Below are the code and all the weights of a small trained network. Each question names an input and a target symbol and asks about switching units off, where a switched-off unit gives its printed mean instead of its output.

import numpy as np


def w(rows, s, z=0):
    codes = np.array(rows[::2]) - 128.0
    scale = np.full(codes.shape[1], s)
    scale[-1] = z or s
    return codes * scale


def f(y):
    return np.maximum(y, 0)


def softmax(a):
    e = np.exp(a - a.max(-1, keepdims=True))
    return e / e.sum(-1, keepdims=True)


def log_softmax(a):
    a = a - a.max(-1, keepdims=True)
    return a - np.log(np.exp(a).sum(-1, keepdims=True))


def net(x, mask):
    ids = ['ΓΛΩβεζμξψ'.index(c) for c in x.split()]
    T = len(ids)
    res = E[ids] + P[:T]
    r = res
    for j in range(2):
        rows = slice(4 * j, 4 * j + 4)
        q, k, v = (r @ M[0][rows].T for M in (Q, K, V))
        z = softmax(np.where(np.tri(T) > 0, q @ k.T / 4**0.5, -1e9)) @ v
        o = O[0][rows]
        res = res + np.where(mask[j], z, o[:, -1]) @ o[:, :-1]
    y = f(res @ A[0][:, :-1].T + A[0][:, -1])
    res = res + np.where(mask[2:14], y, B[0][:, -1]) @ B[0][:, :-1]
    return log_softmax(res[-1] @ U[:, :-1].T + U[:, -1])


Q, K, V, O, A, B = {}, {}, {}, {}, {}, {}
E = w([
[184,70,108,123,131],'Γ',
[125,138,122,94,45],'Λ',
[86,132,94,50,105],'Ω',
[144,158,82,127,109],'β',
[123,107,119,119,174],'ε',
[176,101,153,55,134],'ζ',
[80,161,2,97,80],'μ',
[177,121,120,143,76],'ξ',
[133,162,133,108,102],'ψ',
],0.013)
P = w([
[122,148,162,162,127],'0',
[181,79,142,106,161],'1',
[94,53,176,125,123],'2',
[203,103,83,83,146],'3',
[73,8,203,133,104],'4',
[239,58,129,133,132],'5',
],0.014)
Q[0] = w([
[253,193,138,99,194],'head 1',
[224,125,112,119,100],'head 1',
[50,62,140,132,126],'head 1',
[143,132,97,148,147],'head 1',
[147,79,140,48,158],'head 2',
[106,142,113,145,139],'head 2',
[115,136,141,108,126],'head 2',
[85,214,136,162,110],'head 2',
],0.033)
K[0] = w([
[27,82,235,251,63],'head 1',
[66,40,110,151,137],'head 1',
[229,171,36,98,118],'head 1',
[135,98,138,66,83],'head 1',
[106,227,138,207,157],'head 2',
[131,82,111,114,80],'head 2',
[122,145,112,139,148],'head 2',
[122,16,106,54,109],'head 2',
],0.023)
V[0] = w([
[144,156,104,207,38],'head 1',
[81,206,187,83,125],'head 1',
[169,118,163,64,35],'head 1',
[64,100,61,95,101],'head 1',
[253,241,88,104,208],'head 2',
[89,142,165,22,183],'head 2',
[168,8,40,83,118],'head 2',
[162,221,69,67,82],'head 2',
],0.023)
O[0] = w([
[145,157,194,69,120,91],'head 1',
[74,115,164,152,85,51],'head 1',
[55,207,87,127,96,217],'head 1',
[99,105,133,90,212,248],'head 1',
[147,99,86,255,186,105],'head 2',
[44,136,106,136,113,86],'head 2',
[120,108,175,87,251,78],'head 2',
[139,198,159,210,148,236],'head 2',
],0.024,0.011)
A[0] = w([
[146,126,137,85,179,75],'neuron 1',
[139,73,96,42,69,153],'neuron 2',
[234,133,138,125,92,107],'neuron 3',
[63,123,172,22,154,154],'neuron 4',
[131,89,236,104,122,122],'neuron 5',
[78,133,60,130,140,1],'neuron 6',
[45,1,216,116,28,12],'neuron 7',
[186,210,48,65,147,75],'neuron 8',
[13,112,159,33,119,62],'neuron 9',
[86,88,102,72,72,49],'neuron 10',
[55,114,67,79,193,144],'neuron 11',
[97,95,206,77,82,97],'neuron 12',
],0.0087,0.0075)
B[0] = w([
[166,75,111,83,96,191],'neuron 1',
[201,199,150,176,92,179],'neuron 2',
[58,79,187,133,164,176],'neuron 3',
[66,131,208,218,143,214],'neuron 4',
[101,114,43,189,97,159],'neuron 5',
[83,58,194,44,202,200],'neuron 6',
[162,124,31,111,226,149],'neuron 7',
[112,2,238,104,125,253],'neuron 8',
[194,102,96,32,135,191],'neuron 9',
[126,110,149,214,116,169],'neuron 10',
[191,249,74,158,64,241],'neuron 11',
[64,140,94,81,191,147],'neuron 12',
],0.011,0.024)
U = w([
[118,139,83,138,152,253],'Γ',
[169,179,141,203,44,174],'Λ',
[197,140,155,120,173,109],'Ω',
[60,66,123,200,103,159],'β',
[93,175,163,132,88,99],'ε',
[168,70,105,231,136,84],'ζ',
[129,25,135,135,138,54],'μ',
[109,104,199,166,74,53],'ξ',
[136,163,198,254,141,132],'ψ',
],0.0049,0.004)

Each question gives the input, a string of symbols that net reads in full, and the target symbol t.
The units are the heads (4 rows each of Q, K, V and O) and the neurons (one row each of A and B). Each row of codes is followed by its name. A weight is (code - 128) times the scale printed after its matrix; where a second scale follows, it is the last column's (O, A, B and U).
mask holds one flag per unit, heads first, then neurons. A switched-off unit (its flag False) gives its mean, the last column of its rows in O or B, instead of its output. The means were averaged over made-up inputs and are rounded, as every weight is.
A unit's drop is (log p(t) with every unit on - log p(t) with that unit switched off) / (log p(t) with every unit on - log p(t) with every unit switched off).
The circuit of an input: a set's keep is (log p(t) with only the set's units on - log p(t) with every unit switched off) / (log p(t) with every unit on - log p(t) with every unit switched off). Starting from the 12 units with the biggest drops (on a tie, the unit counted first), units are removed one at a time, each time the one whose removal leaves the highest keep (on an exact tie, the one counted first), for as long as the keep stays at least 0.8.
circuit, biggest first: the units of the circuit, biggest drop first
unit that matters most: the unit with the biggest drop
top k neurons: the k neurons with the biggest drops, biggest first
heads that matter: for each layer, one digit per head in row order, 1 if its drop is at least 0.15 and else 0, layers parted by /
input Ω μ μ, target Ω: circuit, biggest first : [neuron 9; head 2]
input μ μ ε Λ μ μ, target Ω: heads that matter : 10
input Ω ε Ω Ω, target Γ: heads that matter : 10
input ε μ Ω Λ ξ μ, target ξ: heads that matter : 10
input Λ μ μ ζ μ ζ, target ξ: heads that matter : 01
input ζ μ Γ μ Ω, target Ω: top 2 neurons : [neuron 11; neuron 9]
input ψ ψ ψ, target Λ: top 2 neurons : [neuron 8; neuron 4]
input ε ξ μ μ ξ ξ, target ξ: top 2 neurons : [neuron 8; neuron 6]
input ε μ ε Ω, target Λ: top 2 neurons : [neuron 2; neuron 11]
input μ μ μ μ ε, target Ω: circuit, biggest first : [head 1]
input Ω Ω μ, target ε: circuit, biggest first : [head 2; neuron 11; neuron 4; neuron 9]
input ε ε Ω ξ, target Γ: circuit, biggest first : [head 1; neuron 8]
input μ μ μ Λ ζ μ, target β: heads that matter : 10
input Ω ε ξ ε μ Ω, target ε: circuit, biggest first : [head 2]
input μ μ μ ε ξ μ, target ξ: top 3 neurons : [neuron 8; neuron 11; neuron 4]
input ζ ξ μ μ ψ, target Ω: top 2 neurons : [neuron 11; neuron 9]
input ζ μ μ ζ ζ μ, target Γ: top 4 neurons : [neuron 11; neuron 6; neuron 4; neuron 3]
input ψ ε ξ Λ μ, target β: circuit, biggest first : [head 2; neuron 11]
input ε ξ Ω μ ε, target Λ: circuit, biggest first : [neuron 11; head 2; neuron 2]
input μ ζ Λ μ, target ε: unit that matters most : head 1
input ξ μ β, target μ: circuit, biggest first : [head 2; neuron 11]
input ζ μ ε, target Γ: heads that matter : 01
input μ β μ ψ μ, target ψ: heads that matter : 01
input μ Ω μ, target Γ: heads that matter : 10
input ζ μ Γ, target Γ: heads that matter : 01
